Rows lie near named flat spaces through zero. A row that begins with a name and a colon came from that space; any other row is followed by the name of its block's space that it lies nearest.
q538-q146: [ 326  191  -14 -123   87  197   -1 -199 -180 -245  -67  -81 -545   69
  343   17  123  156    9 -176 -443  -12  336 -295  156  280]
q41-q260: [-285  106 -283  148   51 -210 -146  397  239  304  126  -39  434 -133
 -170  -14   -2  -80 -134  -72   73  262 -271 -129   20   14]
q147-q371: [ 177  119   42   78  -96  152   57 -100 -107 -199 -150 -139 -383   58
  166 -167   76  230   66  -80 -384 -148   81 -108 -164  180]
q649-q394: [ -80  -43   49  298  -43  -55  236   59 -125 -158  300  -87 -397 -157
  231 -161 -151   25   48  -71   22  -61  161 -114 -118 -316]
q147-q371: [ 119   10  -40   -8  208 -179 -216 -317 -317 -155  395  138  -97  123
  -41  -40  -75  -54  256   41  347  199 -529  110  662  122]
q538-q146: [-430 -191  211  249   73  -82  -28    1  173 -138  -34  135  371 -124
 -220 -198 -108  -55 -130  174  269  -23 -441   43 -154  -48]
q649-q394: [-119 -260  141 -392 -137   17  -56  -94   66   76 -342  -90  494  112
 -303  368  140 -209   47  132  257   56  125  319   29 -103]
q582-q27: [-188  261  -93  -39   83  -70 -267   15  -58 -115   44 -255  -16  -30
  -43  253  261  -92  141 -328  -10  415   -7 -244  405   91]
q811-q108: [  43   99    6   70   65   98  -14  -16  -65  -61  -23   35 -169   13
  104 -140  -89    6  -25   39  -66 -128  -69  112  -98   72]
q811-q108: [-111 -205  143 -188 -179  158   96   53   27   25 -423 -158  386  220
 -268  267  -41 -209   20  176   91  -36  169  248  -83  -81]
q649-q394: [-169  107   -3  135   66  -33  -82   93   85 -108  -42  -64  -67   -5
   62   20   74   80  -99 -227  -85   63  159 -149 -137  -97]
q811-q108: [ 109   28  -99 -193  -34  189  185   15   18  128 -359  -58  -28  139
  104  185   25   -6 -171   19 -266 -125  231   76 -266   82]
q811-q108: [-289  -19  389  277  -59  101 -142  208  312  -17  -82   57  316  -86
 -308 -104  -61  -20  -43  111  191    1   31  -79 -223 -156]
q582-q27: [-345 -381  176  134  -86 -185   94  154  132  109  260  -43  260 -331
 -109 -142 -130 -115  -37  220  482   32 -118  166 -271 -459]
q649-q394: [  -1 -326  291 -245 -147  361  296 -174  -58 -205 -695 -247   32  277
  -23  167  -16   12  -48  141 -165 -241  291  163 -444   -3]
q649-q394: [ 241  -34  -50 -329 -113  199  174   -6  -37  109 -430 -161  -60  329
    7  393  130   50   11 -148 -207  -52  493  -10 -178  -47]
q649-q394: [ -45  -54   11  114  -81   63  130  143    2   49  -17 -173  -43  -93
  -81 -155   -5   66  149  -24   10   18 -232 -188 -181   24]
q538-q146: [  17 -125  105 -115  -40 -122 -142 -141   37   39  109  104  257   -5
 -168   83   50  -44   52  149  211  103  -78  113  264  -15]
q582-q27: [ 313  -87 -178 -148   48  177  357   29 -208    8 -184 -191 -345  296
  247   80 -150  113  108 -235 -240 -118  303 -198 -137    3]
q147-q371: [ 197  -49  -10 -396 -185  221  167  -31   59  185 -571 -131  361  364
 -182  357   -3  -82  150  -47 -214 -145  371  134  -19  149]
q811-q108: [ -49   89  272  -63  -79  248  -57 -257 -189 -388 -268   -5 -194   75
   70  106   19 -226  -72  241 -107 -189  248  401   67   51]
q41-q260: [-124   22  113 -302 -159  130 -261   72  -44 -117 -220 -587   19 -110
   13  246  281 -144  145 -113 -104  302  456   23  105   -4]
q147-q371: [  22 -291  -77 -118  -95    5  108  112   -5   51  -85 -506   -5 -104
  106 -130   79  221   56  -51 -201  217  -42 -325 -194  104]
q582-q27: [  25 -122  418  -17  -51    6 -227 -279  102 -157  144  169  161 -155
  -45 -115  -31  -18  -47  363   83   -9  106  138  260   62]
q649-q394: [  59   89   44  -73  -48   27  -14  -22   93  163 -119  -32  252  249
 -146  306  -24  -11   97 -103  -28  120  230  -37  195  -25]
q582-q27: [-233 -372   19    6  -94  -53  363  134  155  173 -154  -45  262  -66
   40  -10 -206  -42 -205  123  122 -217  149  237 -582 -378]
q649-q394: [ -73   30  -83  359   72 -210   46   34  -50  -65  420  179  -69 -153
  -63 -347 -130   63  173  -49  169    6 -546 -222  189   38]
q582-q27: [ 224   24  -13 -102   69   50  -51 -158  -69  -45  -35  -20  -99  143
  107  -23  -16  139   52  -48 -172   12   36  -77  147  200]
q811-q108: [ 449   81 -175 -234   62  -85  -75 -109 -137  227  316  206  -25  124
  -51  117  -24  -35  271  -27  128   99  -55  -64  589  154]
q147-q371: [  64  129  139  361  139   59  108  -27  -75  -29  253  255 -241   97
  -12 -198 -298   47  165  -29  216 -154 -236  -38    6 -127]
q41-q260: [ 148  180  -31  -86   42   80  101 -119   36  119  -67  211 -123   75
  202  177  -54  -33 -177    3 -170 -191  357  190  -80  -45]
q649-q394: [ -98 -165  -69 -134  -60 -116    0  122 -105   99  120 -216  219  -28
 -212   88  -30 -202  363  -96  387  163 -150   65  217 -161]
q582-q27: [ -26 -334  125 -102  -29   87  287  -13   32   22 -343  126  273  346
 -245  228 -137  -55  -22   60  235 -176   88   95 -229 -230]
q147-q371: [-111 -100   -8   42  -18 -355 -286 -225 -153 -145  405  183  191 -104
 -207  -88   73 -121  119  229  406  158 -545  297  527    0]
q811-q108: [ 399 -379  -57 -384  -58  103  340 -244  -94   65 -348  -76  -98  332
  237  145  -44  255 -144   72 -285 -202  362   75 -294   16]
q147-q371: [  83  -93 -183   36   31  -66  189  169  -91   81  195 -233 -305 -100
  192 -128  -23  158  154 -275   -5   66   26 -303 -177 -149]
q538-q146: [-135  -33   79   45  -78  217  214   57   87  -50 -514   43  128  172
 -111    5  -69  -31 -136   69 -128 -333    2  191 -498   12]
q538-q146: [ 435  -75  141 -293   69  245  109 -314  -47   32 -202   41 -106  227
  129   69  -67  168   77   48 -229  -96  191 -121  104  286]
q649-q394: [ 199  102    3   12    7  167   98   12   83  165 -196  206   73  214
  -51  -13 -153   50  -60   92 -143 -228   14   82 -137  137]
q582-q27: [-229  -50 -115    0   78 -111   38  -37 -117 -190   35 -236 -186 -141
  178   25  136    3  -31 -203  -15  157  -68 -121  -44  -68]
q811-q108: [-208  211   12  216  -17  -76  -82  180  195   90  110   55   38 -167
   40  -20  -10  -29 -113 -109  -12  -30  204   55 -183 -211]
q649-q394: [ -52  102  -22  152   58 -196 -150 -116   24  -65  253  260   97  -67
 -106  -94   32    8   21   27   99   57 -325  -39  320  106]
q582-q27: [ 253 -115  -19 -192   51  117   21  -87 -240 -161   -8 -288 -349   20
  182 -159   13  127  288 -162  -90   12   15 -178   59  161]
q582-q27: [-281 -262 -194  288   91 -295  328  261  148  208  252  311  208 -156
 -117 -208 -212   -9 -113  -38  416 -166 -430  -45 -396 -374]
q538-q146: [-545  155   69  215   64 -292 -470  125   90  -37  338  240  412 -245
 -267   22  -27 -443 -112  200  600  123 -265  599  253 -318]
q538-q146: [ -61  226   69  195   32  183   53   11  -10 -367 -183   32 -458  -46
  242  -68  118   81 -232 -144 -405 -169  336 -233 -241   63]
q538-q146: [-298  -57   47  175   -6   34   64  301  283   96 -111 -100  213 -207
   11 -163  -93    8 -204   -4  -72  -42   84 -111 -441  -97]
q147-q371: [ 326   -7   64   44  -28  102  182 -103  -86  140  145  273  -61   73
 -127 -158 -195   12  242  195  114 -193 -318  -15  160  151]
q41-q260: [  39  256  169   77   13  311  -42   83   64   86 -257   94  101  207
 -192   64 -153 -134   77   79   -5 -132    5  129  -31  116]
q41-q260: [   5  118 -178   82  -53 -105  -70  235  -51  122  330 -294 -171 -246
   54  -98  103   32  212 -183   -9  287  -88 -304  153   -3]
q41-q260: [ 154 -174  -25 -214  -37  -45   72 -131  -76   36    6  -68  161  127
  -73  144  -16  -18  175    2   29  120   21 -108  341   96]
q538-q146: [-116 -250  111 -208  -20  -27  -76 -268  -42 -206 -205  -51  175  -25
   41  -18   54  -44 -150  237   -8  -63  -63  331  -34   95]
q147-q371: [ -72  295   78  328  130  196   61  193   79  -51   35   19 -510 -155
  256 -161  -17  130 -163 -195 -163 -113  189 -235 -474 -140]
q147-q371: [ 106   84 -324 -248  -53  -96  -58  -46 -139  -24  -19 -142 -110 -111
  145   14  231  -23   34 -101 -250   42  -41   22  164  259]
q538-q146: [  27 -194 -134 -248 -100  -20  287   97  160  256 -201  -92  265  -40
  -23  135   24    8   43 -141  -93  -70  210 -151 -200  -24]
q538-q146: [-211  248  -39  101  -16   58 -169  110  -65 -147 -142 -102  -56   38
  -33   62   68 -160  -39  -60  -36    0   17  227  -39  -22]
q811-q108: [-127  370  -72  153    2  -20 -298  194   99  -52  135 -192 -230 -283
  176  -77  230   58 -106 -196 -279  201  199 -203  -10   69]
q811-q108: [ -35  261 -120   94   45  -82  -84  -27  -47  -80  190  128 -202 -164
   92  -11  128  -61  -34  -86  -79   32  -62  -67  189   80]
q147-q371: [ -93  -19  -76 -168  -93  224  388   95   79  102 -666   18  238  341
  -89  358  -94 -177 -118 -100 -157 -350  366  243 -444 -111]
q41-q260: [  92 -161 -146 -138  -59 -119   56    0 -184  -61  158 -227 -307 -105
  246  -12   98   60   22  -84  -19   52  209   28  -63 -181]
q649-q394: [ 117  330  104   57    7  216 -226 -353 -190 -449 -316   67 -160  353
  -40  142  173   28 -136  164 -470   87 -119  -53  490  563]
q538-q146: [-223  -48  -19    0   69 -150 -190 -212 -161 -235  -44  224  181  101
 -190    5   32 -196  -67  204  315  -74 -504  513  160   21]
q41-q260: [  13   11 -167   21  -11 -209  -19  -23  -60  210  314  -58  -28 -160
   71  -96   -5   46  104    3  139   98 -302  145   38  -72]
q649-q394: [-476    5  106  409    7  -38   69  379  417   31 -171  203  327  -50
 -232    5  -16   15 -382  -57   65  -56   74 -215 -517 -295]
q147-q371: [-308  105   45  172   12   59   13  213  259  190 -216  -90  230  -62
  -34  -68 -102   15 -114  -85   -5 -105  -20  166 -533 -143]
q41-q260: [ -90   30  -41  367  142 -371 -199  -33  -51  -36  684  263 -148 -187
   -3 -220  -16  103  -29   44  367  217 -462  -80  274 -198]
q649-q394: [ 197 -340 -150 -247  -68 -153  134 -162 -217  126  223 -160   97  -92
 -153  -71   86   39  361  122  218  245 -649 -204  391  241]
q582-q27: [-234 -121  197   94  -64  148  216   53   -4 -137 -317  -90  -16  170
  -49  157  -96  -84  -69  -26  107 -170  261  185 -422 -359]
q538-q146: [ -15 -150   21  -28  -91   14   96   34   -5    0  -62 -168  117   15
 -139   36   56   30  106   18  -11  153 -124 -254   88   84]
q811-q108: [  74   83  304  104   -3  359  293 -114  114  -33 -335  270  -44  149
    1   19 -223  -32 -101  149 -168 -392  222   35 -278   51]
q41-q260: [-183  238 -246  119  112 -170 -138  369  216  411  322  -19  151 -261
   -8   66   37  -79  -95 -162  136  305  -76 -175   14 -131]
q649-q394: [ 248   68 -183   -2  -16  122  132  106 -146  -20   30 -161 -405  -52
  153 -135   99  143   62  -82 -295   54  -75 -405   -6  247]
q582-q27: [ 142 -260  235 -229 -111  101  -29 -409 -232 -322 -123  156  186   64
 -323  -49   69 -181  218  460  145  -47 -505  103  557  444]
q41-q260: [-100 -122  161 -122 -148  -65  -93 -166   53 -133 -103  -97  128  -75
   -9   83  155    9  -41   70  -43    8  220  160  -10  -65]
q582-q27: [-151  173 -124  355   46 -298 -160  120  -78 -123  683   37 -428 -482
  216 -289  116   27  -35  -76  107  187 -172 -189  150 -177]
q147-q371: [  56   19  -73    2  -17  -15  183  -96    9   79  -28   57  -64  -13
  123  -15  -33   77  -44  -18 -140 -128  -16   29 -135   26]
q41-q260: [-211  253 -184  478  225 -317 -254  219  -66  -78  743   30 -397 -358
  151 -283   56   80  -15 -220  220  361 -388 -361  215 -165]
q811-q108: [ 329  -28    8  -78  119   88  321 -293  -60   50   28  366 -167   85
   81  -48 -128   96  102   -1  -49 -258 -155 -174   88  198]
q41-q260: [ 106  -62 -166  -41  -54 -128  -60   65 -226  -12  299 -324 -251 -117
  118 -116   62   54  241  -95   46  215 -101  -88  184  -29]
q582-q27: [-182  325   85   60    9   49 -330   12  137  -61  -99  -46  -25 -152
   35   13  212   -3 -138  -57 -147   53   94  127 -108   72]
q41-q260: [ 348 -137  -21 -248   29  298  345 -210 -229 -136 -370   48 -256  303
   72   90  -35   36   36   59 -226 -220   12 -131  -19  281]
q811-q108: [ -19  126  231  195  -47  163   57  -17  126 -134 -114   62 -138  -23
   81  -81  -42   94  -95   -5 -240 -165  293 -121 -196   -3]
q147-q371: [  46  202   23  -39  110  101 -195   56   54  107   -8 -189  -86  -12
   84    6   37   90  100 -202  -64  148   84  -98  -25   69]
q41-q260: [  97   81 -196 -144  -41  258  129  146 -211 -114 -277 -491 -288   -6
   96  -48  133    1  227 -207 -367  115  -87 -385   10  387]
q811-q108: [-117 -140  231  206  -74   60  180   -7   20  -59 -120  371  311  253
 -369   18 -295 -210   29  280  349 -301 -170  309  -29 -194]
q147-q371: [  85  185  377  272   59   -8 -420 -322  -59 -300  279  306   70  137
 -193 -182 -142    3  136  285  126   62 -272  122  659  230]
q538-q146: [-224   22  143 -108 -164  106 -108   23    9   18 -312 -119  392  111
 -308  216   -2 -309  103  170  188  -26  -20  476   23  -55]
q811-q108: [-171 -189  203 -226 -217  103  -93 -156 -114 -370 -406 -243  107   14
  -94   71  175 -164   29  161  -44 -115  171  371  -64   29]
q147-q371: [ 255 -452  -41 -122  154 -144  241 -289 -248    3  273  205  -72  159
   44  -58 -205   84   52  207  340    5 -388    0  214  -56]
q582-q27: [  30  195 -193 -373  -37  203    2  103   75  171 -570 -245  200  261
  -54  484  212 -102  -46 -250 -324   95  382  -34  -45  186]
q41-q260: [ -32  186  248  -89  -72  320 -101 -119  123 -263 -537   26   77  138
  -52  177  148  -61 -197   80 -417 -121  391  -22  -12  299]
q538-q146: [ 244  -13 -125 -110   50   30  138  -57  -99   18   64  -45 -266   28
  205   30   24  116   15 -110 -188   37  144 -258   80   91]
q582-q27: [-141  -20  -39   75  -77  -14  125  157  -33    7  -66  -87   56   98
 -131  143  -28 -111   88 -110  129   12   62   11  -64 -219]
q538-q146: [  85  -36   -5 -174 -250   24  -72  238  121  272   18 -401  201 -176
  -85   10   86   -1  255  -41  -90  182  255 -121   39   22]
q649-q394: [ 188  -58 -159 -201  -47  -21  107  127  -26  233   86 -159   19   26
   -9  181   34  -15  177 -149   10  174  189 -242  174  -32]
q811-q108: [ 367  -62  -11 -190   52   50  117 -292 -227  -35   85    2 -257  164
  195   37  -94   86  171   -8  -81  -42   91   -2  260  110]
[-258  112    6  -12 -158   96   29  369  342  178 -279 -239  157 -275
   54   23  111  -38 -131 -195 -239 -104  522  -32 -566 -160] => q41-q260
[ 207 -151 -170 -332  -99  -50  -31   83  -13  263   72 -272  152  -74
  -75  143  183   20  144   17  -28  343  -24 -273  283  176] => q41-q260
[-138 -131  276  -24 -108  196   31   77  162   13 -356   -3  335   87
 -304   55  -39  -94   19  153  127 -116   22  101 -233  -37] => q811-q108
[ 191  106 -197 -298  -80  114   60   34  -32  118 -274  -61  113  188
  -76  316  132 -114   36  -67 -245   54  205  -99  231  247] => q582-q27
[ -82  -20   40 -221 -153  116  -53  104   39   45 -348 -226  323  186
 -159  329   27 -217   15   28  -42   61  384  211   55  -50] => q41-q260
[  15 -104  -29  -92  -30 -121  107 -107   32   82   25  241  184   62
  -59  155  -43  -92  -69   84  129 -110   77  190   69 -132] => q147-q371
[  47  -83  -71   -9   90  181  335  113   72  165 -245   61 -117   44
  190  -86 -188   70 -207   -1 -118 -309   85   52 -606  -74] => q582-q27
[ 308   45 -102 -281  -71  320  292  -14  -31   93 -532 -105 -120  274
   97  148    9   80   39 -134 -420 -271  319  -53 -289  225] => q538-q146
[  16   19   88  129  123   20  -44   24   91  104   99   -7 -169  -39
  181 -148  -97  209 -108  -50   27  -30   53   28 -350 -167] => q811-q108
[  52  -11 -125  138   25 -195  -75  -62 -120  -84  346   -7 -196 -153
   67 -230   87  153   52   12   -2  159 -394 -196  206  122] => q41-q260
[  62  284  101   70  -49   97 -216   80   17   -1   77  -48 -178  -11
   65   78   44  -39   -6  -23  -92   55  373   76   76  -81] => q538-q146
[-183   75  -38  276  138 -137   58  111  169   69  205  269  -11 -134
   70  -97  -96   38 -212  -80   98  -70  -42  -81 -205 -207] => q582-q27
[-115  142 -141  137   23  -53   10   99  -28   20  -45 -160 -173  105
  168   71   -1   95 -111 -211 -107   18  143  117 -281 -215] => q538-q146
[-244  286  123 -105  -82  307 -384  164   72  -83 -573 -409  322  202
 -221  244  126 -215  -25   24 -212  189  162  232   30  246] => q538-q146
[ 421 -286   16 -190   16   84  234 -227 -118  -92   71  -61 -353  -39
  303 -138   28  290  -50  100 -324   19  126 -452   74  254] => q538-q146
[-343  -13  130  248  -98   -8  -26  122    3  -45  -96   29  319  139
 -432  114  -43 -209   40  173  349   85 -387  183   30 -160] => q538-q146
[-271 -286  -29  -24  -99 -240  -40  104   94  134   46 -153  359 -135
 -137  -78   -4  -17   25   53  309   41 -203  290 -249 -269] => q41-q260
[-193  -57  -31 -153 -122  -47 -194  142   -1   86  -79 -433  313  -56
 -167  105   96 -138  194  -32  115  281  -58  123  118   -6] => q41-q260
[ 175   91  227  122   56  174   -3  -55  135   31  -43   20 -329   40
  283 -108  -71  321 -184  -40 -240 -146  419  -45 -439 -126] => q811-q108
[ 153   25 -140  -87   92 -165 -121 -109  -38  202  286  129   41  -60
   63  -79  -50   30   46   69  131   49 -251  175  197   65] => q649-q394
[   8  -49 -185 -281 -313  -76 -124   60 -189  -46  -25 -480  -83 -220
   43   68  345 -102  121   61 -161  187   97  161  114   75] => q582-q27
[ 220  -80 -130 -148  -47   14  143  -13 -153    9   53   57 -250  -53
   92  -56   49   -9   65   24   -2 -154   14   32  -50    7] => q649-q394
[ 153  382 -116   21    0  237 -131  164  -94  -57 -141 -386 -499   20
  251  -13  183  161   46 -292 -461  119  269 -253 -130  191] => q649-q394
[  42  318   50  298  165 -111 -244   27  140  163  480  329   14 -113
  -80  -90  -67   39   15   10  148  198 -242 -225  384   61] => q41-q260
[ -63 -467   80 -558 -325  -13   92   91  309  332 -457 -302  742  -30
 -261  357  181  -83   -5  103   19   61  478  121 -223 -116] => q41-q260
